Below is a small trained network, with its code and all its weights. Each question gives an input and a target symbol and asks what happens when units are switched off, that is, made to give their printed mean instead of their output.

import numpy as np


def w(rows, s, z=0):
    codes = np.array(rows[::2]) - 128.0
    scale = np.full(codes.shape[1], s)
    scale[-1] = z or s
    return codes * scale


def norm(h):
    return h / np.sqrt((h * h).mean(-1, keepdims=True) + 1e-5)


def f(y):
    return y / 2 * (1 + np.tanh(0.7978845608 * (y + 0.044715 * y**3)))


def softmax(a):
    e = np.exp(a - a.max(-1, keepdims=True))
    return e / e.sum(-1, keepdims=True)


def log_softmax(a):
    a = a - a.max(-1, keepdims=True)
    return a - np.log(np.exp(a).sum(-1, keepdims=True))


def net(x, mask):
    ids = ['ΘΞζηλσ'.index(c) for c in x.split()]
    T = len(ids)
    res = E[ids] + P[:T]
    u = 0
    for l in range(3):
        r = norm(res)
        for j in range(3):
            rows = slice(3 * j, 3 * j + 3)
            q, k, v = (r @ M[l][rows].T for M in (Q, K, V))
            z = softmax(np.where(np.tri(T) > 0, q @ k.T / 3**0.5, -1e9)) @ v
            o = O[l][rows]
            res = res + np.where(mask[u + j], z, o[:, -1]) @ o[:, :-1]
        u += 3
        y = f(norm(res) @ A[l][:, :-1].T + A[l][:, -1])
        res = res + np.where(mask[u : u + 4], y, B[l][:, -1]) @ B[l][:, :-1]
        u += 4
    return log_softmax(norm(res)[-1] @ U[:, :-1].T + U[:, -1])


Q, K, V, O, A, B = {}, {}, {}, {}, {}, {}
E = w([
[185,105,141,6,129,135,154],'Θ',
[55,117,129,155,193,183,98],'Ξ',
[79,180,168,93,52,150,57],'ζ',
[207,26,114,123,131,109,109],'η',
[173,155,100,197,79,94,98],'λ',
[138,64,178,82,145,130,206],'σ',
],0.019)
P = w([
[96,99,67,96,144,64,116],'0',
[161,121,139,156,124,248,80],'1',
[85,123,56,115,125,102,151],'2',
[179,123,159,164,134,188,89],'3',
[89,120,57,118,119,107,154],'4',
[182,117,173,160,141,152,93],'5',
[90,128,56,125,125,109,155],'6',
[180,102,184,149,148,124,96],'7',
[90,133,66,134,125,107,158],'8',
[179,88,192,142,143,96,99],'9',
[89,128,59,129,135,104,154],'10',
[174,81,208,135,134,75,100],'11',
],0.016)
Q[0] = w([
[135,109,78,110,132,137,253],'0.h0',
[179,123,125,156,123,76,167],'0.h0',
[111,95,118,135,173,139,81],'0.h0',
[100,151,68,88,201,135,177],'0.h1',
[118,109,169,158,119,151,124],'0.h1',
[111,100,140,77,134,92,114],'0.h1',
[132,136,88,177,146,102,95],'0.h2',
[218,72,126,111,153,161,132],'0.h2',
[88,100,127,133,141,152,133],'0.h2',
],0.012)
K[0] = w([
[139,47,109,104,142,98,240],'0.h0',
[231,70,132,160,73,129,126],'0.h0',
[130,94,39,215,153,180,77],'0.h0',
[40,139,76,37,203,194,212],'0.h1',
[165,120,109,107,21,160,123],'0.h1',
[186,169,136,22,83,108,129],'0.h1',
[140,135,79,254,147,118,122],'0.h2',
[182,17,108,88,156,157,177],'0.h2',
[47,120,144,139,178,126,135],'0.h2',
],0.007)
V[0] = w([
[198,199,104,21,152,157,141],'0.h0',
[77,211,132,150,117,100,102],'0.h0',
[118,154,75,108,134,87,2],'0.h0',
[151,128,144,87,214,152,155],'0.h1',
[132,178,150,101,114,108,150],'0.h1',
[136,66,165,166,79,62,128],'0.h1',
[74,230,28,187,97,133,36],'0.h2',
[165,3,66,244,223,108,188],'0.h2',
[245,175,85,147,80,91,154],'0.h2',
],0.0065)
O[0] = w([
[139,254,102,109,126,106,103,191],'0.h0',
[94,102,132,46,157,196,153,49],'0.h0',
[202,107,55,92,118,191,159,225],'0.h0',
[88,129,139,86,131,83,67,126],'0.h1',
[155,146,168,155,120,111,155,101],'0.h1',
[134,178,100,105,155,190,134,132],'0.h1',
[78,86,199,71,124,34,77,5],'0.h2',
[77,119,190,250,115,141,118,22],'0.h2',
[129,94,147,116,40,143,95,114],'0.h2',
],0.0071,0.0025)
A[0] = w([
[144,144,34,148,97,24,235,6],'0.n0',
[93,154,114,220,164,58,225,126],'0.n1',
[166,215,74,1,129,77,144,17],'0.n2',
[89,189,197,128,69,231,59,151],'0.n3',
],0.0089,0.0024)
B[0] = w([
[148,212,172,184,121,100,148,185],'0.n0',
[124,144,121,11,92,79,233,169],'0.n1',
[40,79,250,165,105,87,90,254],'0.n2',
[197,106,115,118,162,163,172,170],'0.n3',
],0.012,0.0082)
Q[1] = w([
[124,151,100,108,61,94,91],'1.h0',
[115,106,111,168,154,135,106],'1.h0',
[176,78,151,180,152,88,101],'1.h0',
[168,105,151,129,113,25,59],'1.h1',
[115,73,116,89,112,139,6],'1.h1',
[255,150,140,117,142,127,132],'1.h1',
[156,129,102,94,73,103,63],'1.h2',
[175,141,60,95,184,153,145],'1.h2',
[82,87,138,123,180,177,83],'1.h2',
],0.0099)
K[1] = w([
[174,141,153,109,69,112,74],'1.h0',
[67,131,67,198,105,140,81],'1.h0',
[145,57,118,192,146,143,148],'1.h0',
[91,89,182,141,70,13,162],'1.h1',
[74,189,185,65,133,118,1],'1.h1',
[181,133,196,123,56,154,177],'1.h1',
[173,120,118,213,34,168,118],'1.h2',
[239,116,122,81,154,165,91],'1.h2',
[108,9,183,183,161,95,132],'1.h2',
],0.0081)
V[1] = w([
[9,123,121,85,95,187,110],'1.h0',
[58,128,164,116,185,120,121],'1.h0',
[58,45,131,186,188,193,137],'1.h0',
[185,20,116,134,3,37,86],'1.h1',
[176,144,108,144,170,96,84],'1.h1',
[27,143,84,155,191,116,66],'1.h1',
[117,80,110,138,121,133,109],'1.h2',
[167,143,222,65,175,188,86],'1.h2',
[87,129,147,136,47,122,115],'1.h2',
],0.006)
O[1] = w([
[163,130,121,226,132,115,136,107],'1.h0',
[221,141,103,174,175,174,158,122],'1.h0',
[184,229,119,7,53,134,157,161],'1.h0',
[104,220,87,200,73,162,65,253],'1.h1',
[153,107,110,157,131,117,137,82],'1.h1',
[109,118,165,135,124,45,169,52],'1.h1',
[90,144,144,167,143,111,177,132],'1.h2',
[134,124,136,175,93,255,178,173],'1.h2',
[137,118,99,94,91,122,52,190],'1.h2',
],0.0063,0.0034)
A[1] = w([
[80,98,42,117,246,55,157,64],'1.n0',
[113,116,171,90,218,116,206,37],'1.n1',
[31,161,155,150,148,16,95,2],'1.n2',
[1,10,37,93,164,137,113,242],'1.n3',
],0.0099,0.0038)
B[1] = w([
[88,69,120,248,130,75,155,158],'1.n0',
[123,133,187,112,94,84,69,171],'1.n1',
[97,177,94,153,79,251,120,253],'1.n2',
[96,75,79,147,125,176,187,208],'1.n3',
],0.013,0.0059)
Q[2] = w([
[114,54,196,166,171,78,86],'2.h0',
[160,155,68,105,102,139,146],'2.h0',
[101,161,128,175,90,78,115],'2.h0',
[227,178,65,144,127,189,150],'2.h1',
[103,167,208,205,84,87,93],'2.h1',
[114,158,125,183,111,111,194],'2.h1',
[116,158,8,92,158,167,189],'2.h2',
[128,143,136,87,120,173,231],'2.h2',
[141,57,236,105,154,84,90],'2.h2',
],0.014)
K[2] = w([
[110,222,147,172,70,97,213],'2.h0',
[153,110,89,91,185,133,77],'2.h0',
[83,106,54,153,97,119,121],'2.h0',
[206,84,130,187,136,116,107],'2.h1',
[63,206,39,145,8,95,137],'2.h1',
[160,147,127,87,110,73,199],'2.h1',
[148,84,147,136,237,237,118],'2.h2',
[133,178,217,66,149,160,160],'2.h2',
[104,106,143,164,22,7,234],'2.h2',
],0.012)
V[2] = w([
[129,74,110,84,221,107,66],'2.h0',
[130,183,128,131,135,90,213],'2.h0',
[158,91,171,130,146,146,80],'2.h0',
[34,128,46,201,140,78,116],'2.h1',
[221,52,107,126,230,96,87],'2.h1',
[209,127,118,163,63,84,100],'2.h1',
[110,156,145,196,42,30,157],'2.h2',
[192,140,255,145,181,129,83],'2.h2',
[72,117,115,122,92,174,248],'2.h2',
],0.0066)
O[2] = w([
[97,100,95,167,134,254,111,55],'2.h0',
[140,103,115,108,74,112,90,81],'2.h0',
[79,141,118,131,150,140,127,151],'2.h0',
[172,94,93,117,125,166,145,106],'2.h1',
[85,146,147,159,10,190,139,1],'2.h1',
[84,107,132,141,223,161,134,146],'2.h1',
[97,178,192,102,163,154,120,111],'2.h2',
[113,93,73,153,140,194,106,135],'2.h2',
[130,173,103,145,169,109,72,180],'2.h2',
],0.0087,0.0063)
A[2] = w([
[157,76,57,154,138,213,238,113],'2.n0',
[185,114,247,109,103,90,114,212],'2.n1',
[106,230,201,119,141,209,144,3],'2.n2',
[199,107,105,166,157,114,165,176],'2.n3',
],0.013,0.0048)
B[2] = w([
[252,106,183,144,135,166,67,215],'2.n0',
[64,202,129,125,214,85,206,248],'2.n1',
[103,147,165,243,9,185,86,207],'2.n2',
[99,143,196,77,39,231,128,167],'2.n3',
],0.013,0.011)
U = w([
[254,140,160,107,84,165,114,183],'Θ',
[91,203,194,209,65,178,166,3],'Ξ',
[200,164,140,84,149,82,205,227],'ζ',
[153,64,122,200,113,109,184,121],'η',
[181,186,34,157,87,107,120,140],'λ',
[95,122,121,60,81,174,133,111],'σ',
],0.007,0.0043)

Each question gives the input, a string of symbols that net reads in full, and the target symbol t.
The units are the heads (3 rows each of Q, K, V and O) and the neurons (one row each of A and B). Each row of codes is followed by its name. A weight is (code - 128) times the scale printed after its matrix; where a second scale follows, it is the last column's (O, A, B and U).
mask holds one flag per unit, layer by layer, with each layer's heads first. A switched-off unit (its flag False) gives its mean, the last column of its rows in O or B, instead of its output. The means were averaged over made-up inputs and are rounded, as every weight is.
A unit's drop is (log p(t) with every unit on - log p(t) with that unit switched off) / (log p(t) with every unit on - log p(t) with every unit switched off).
k most important neurons: the k neurons with the biggest drops, biggest first
top k neurons in layer l: the k neurons of layer l with the biggest drops, biggest first
drop of u: that unit's drop, to one decimal
input Θ λ Ξ Ξ ζ σ η, target Θ: 2 most important neurons => 0.n2, 2.n0
input Ξ ζ Θ Θ η Θ, target ζ: 2 most important neurons => 0.n2, 1.n2
input Ξ Ξ ζ λ σ, target ζ: 3 most important neurons => 0.n1, 2.n2, 0.n2
input η ζ σ Θ σ, target ζ: 3 most important neurons => 0.n1, 2.n2, 0.n0
input σ λ λ λ Θ η λ ζ, target Θ: 2 most important neurons => 0.n2, 0.n3
input Θ σ Ξ ζ Θ Ξ σ η ζ λ Θ η, target Ξ: 4 most important neurons => 1.n2, 1.n3, 0.n2, 0.n1
input Θ Ξ Θ η ζ ζ Ξ λ λ, target λ: top 2 neurons in layer 2 => 2.n2, 2.n0
input Ξ σ λ η σ σ Ξ λ λ, target λ: 2 most important neurons => 0.n2, 1.n2
input Ξ ζ λ Θ ζ Ξ ζ, target σ: top neuron in layer 2 => 2.n2
input η η Ξ η, target ζ: 2 most important neurons => 1.n2, 2.n1
input ζ Θ σ Θ, target Ξ: 2 most important neurons => 2.n2, 1.n2
input ζ Ξ Ξ σ, target Θ: 2 most important neurons => 0.n2, 2.n0
input ζ λ Ξ Ξ Ξ λ Θ Θ, target Ξ: top 2 neurons in layer 0 => 0.n2, 0.n3
input σ η Ξ Ξ η ζ Θ Ξ, target ζ: top 2 neurons in layer 1 => 1.n1, 1.n2
input Θ λ λ Ξ, target Θ: top 3 neurons in layer 0 => 0.n2, 0.n0, 0.n3
input η Θ Θ Ξ, target Θ: 2 most important neurons => 0.n2, 2.n0
input Θ Θ Θ Θ λ ζ Θ λ Θ ζ Ξ, target η: top neuron in layer 1 => 1.n0
input Θ Θ Θ ζ ζ σ λ Θ, target ζ: 3 most important neurons => 0.n2, 1.n2, 2.n2
input Ξ Ξ Θ η Θ Θ Θ ζ, target Θ: top 2 neurons in layer 0 => 0.n3, 0.n2
input Θ ζ Ξ Θ Ξ Ξ Θ λ Θ Ξ Ξ, target η: most important neuron => 1.n3
input η η σ ζ η ζ η η, target ζ: 2 most important neurons => 2.n1, 2.n2
input σ η λ Θ ζ ζ Θ ζ Θ Θ ζ, target σ: top 2 neurons in layer 1 => 1.n3, 1.n2
input σ Θ λ Ξ σ η σ Θ Θ η Ξ Ξ, target ζ: top 2 neurons in layer 1 => 1.n1, 1.n2
input ζ Θ Θ η σ σ Ξ λ, target Θ: top 2 neurons in layer 0 => 0.n2, 0.n0
input Θ ζ ζ Ξ Θ ζ σ η Θ η, target Ξ: top 3 neurons in layer 0 => 0.n2, 0.n3, 0.n1
input ζ Ξ Θ Θ σ ζ λ Ξ Ξ σ Θ ζ, target ζ: drop of 1.n2 => 0.6
input λ Θ ζ ζ Ξ λ λ λ, target ζ: drop of 0.h2 => 1.2
input λ η ζ Θ Θ ζ Θ Θ Θ ζ, target ζ: drop of 0.n2 => 1.0
